[[ 30   1 -26   6  12]
 [  9 -16  35 -26  18]
 [ 32  27 -32  19 -37]
 [  4   6  -4  20 -35]]
=>
[[  9 -16  35]
 [ 32  27 -32]]

[[-14 -18 -24  -2  15]
 [-20  10  35  19 -18]
 [ 23   2  -4  14 -16]
 [  0  22 -20  -6  -4]
 [  4 -25  13 -19 -22]]
=>
[[-20  10  35]
 [ 23   2  -4]]

[[-25   6 -22 -31]
 [  5   3   6   4]
 [ -2  13   5   2]
 [-14 -37  -6  30]
 [ -1   4   3  -7]]
=>
[[ 5  3  6]
 [-2 13  5]]

[[ 0 33  1 -5]
 [13 40 13  0]
 [ 0 33  1 10]
 [ 6 38  1 -8]
 [10 39  7 19]]
=>
[[13 40 13]
 [ 0 33  1]]

[[ -2 -26 -15  12]
 [ -7  17   0 -40]
 [  5 -13  14 -14]
 [ 14  -1  13   5]
 [-14  -8  -9   0]]
=>
[[ -7  17   0]
 [  5 -13  14]]

[[-14  -5  27  -6  -5]
 [-15 -28   8  23 -17]
 [ 22 -33   9   6  -6]
 [ -4 -10  17  15  -9]]
=>
[[-15 -28   8]
 [ 22 -33   9]]
---
[[ 14   9 -30   8  10  20  15   3  -4 -21]
 [  7   8   4  -3  -6  -7  16   6  -9  10]
 [  4  12   0  -4  -2 -13   0  33  17 -13]]
=>
[[ 14   9 -30   8  10  20  15   3  -4 -21]
 [  4  12   0  -4  -2 -13   0  33  17 -13]
 [  7   8   4  -3  -6  -7  16   6  -9  10]]

[[ -2   1   1  -5  -1   0 -10  -7  -1   2   3   0   3  -7  -1]
 [ -1 -10 -19   2  -7  15  -7  24   3 -13 -20  11   1   0   4]
 [ -1   0  -6   1   3   2  -3  10   4  -5  -4   2  -2   1   0]
 [-17  11  12 -21   1   1 -35 -35  -8   9   7   3   8 -19 -10]
 [ -6   4   2  -8  -1  -1 -13 -13  -2   2   4   1   3  -8  -2]
 [  2  -3  -3   0  -3   0   0   1   1  -3   1   2   0  -3   1]]
=>
[[ -1 -10 -19   2  -7  15  -7  24   3 -13 -20  11   1   0   4]
 [ -1   0  -6   1   3   2  -3  10   4  -5  -4   2  -2   1   0]
 [  2  -3  -3   0  -3   0   0   1   1  -3   1   2   0  -3   1]
 [ -2   1   1  -5  -1   0 -10  -7  -1   2   3   0   3  -7  -1]
 [ -6   4   2  -8  -1  -1 -13 -13  -2   2   4   1   3  -8  -2]
 [-17  11  12 -21   1   1 -35 -35  -8   9   7   3   8 -19 -10]]

[[ 13   6  16 -10   6 -11  10  -4   6  14]
 [  4   4   3 -14  16  -8 -13 -22  23  32]
 [ 14   4  12   3  11 -10   0  35  -3   2]]
=>
[[  4   4   3 -14  16  -8 -13 -22  23  32]
 [ 14   4  12   3  11 -10   0  35  -3   2]
 [ 13   6  16 -10   6 -11  10  -4   6  14]]

[[ 30   3  11]
 [-32 -35  -6]]
=>
[[-32 -35  -6]
 [ 30   3  11]]

[[-17   8  -1 -24  26  10  -2  21  -6 -19  13  21  28]
 [-22 -10  31  25 -15  31  13 -32 -21  32  10  -7   4]
 [ 17  30   3  -9  14   5 -16  -8  -1   7   8   0 -17]
 [ -5 -27   0  -2  25  11  -5   5 -33  31  10 -24 -32]
 [ 26  -4 -25  22   4 -21 -11  11 -23 -19  31   5   7]
 [-25  32  -8   0   6 -31  22  23  20   1  10  20  31]
 [  7 -16   1 -32   3 -17  29  15 -18 -15 -27  30 -17]]
=>
[[ 26  -4 -25  22   4 -21 -11  11 -23 -19  31   5   7]
 [-25  32  -8   0   6 -31  22  23  20   1  10  20  31]
 [-17   8  -1 -24  26  10  -2  21  -6 -19  13  21  28]
 [ -5 -27   0  -2  25  11  -5   5 -33  31  10 -24 -32]
 [  7 -16   1 -32   3 -17  29  15 -18 -15 -27  30 -17]
 [ 17  30   3  -9  14   5 -16  -8  -1   7   8   0 -17]
 [-22 -10  31  25 -15  31  13 -32 -21  32  10  -7   4]]

[[  0  -4  -2   2   3   9  40   0]
 [  0   3 -15   3 -23   5  19  18]
 [  1   7 -19 -19 -10  -8   4   9]
 [  0  -3  -4 -11   6   8  -5 -10]
 [  3  -8   5  10 -11 -11  14  -3]]
=>
[[  1   7 -19 -19 -10  -8   4   9]
 [  0   3 -15   3 -23   5  19  18]
 [  0  -3  -4 -11   6   8  -5 -10]
 [  0  -4  -2   2   3   9  40   0]
 [  3  -8   5  10 -11 -11  14  -3]]
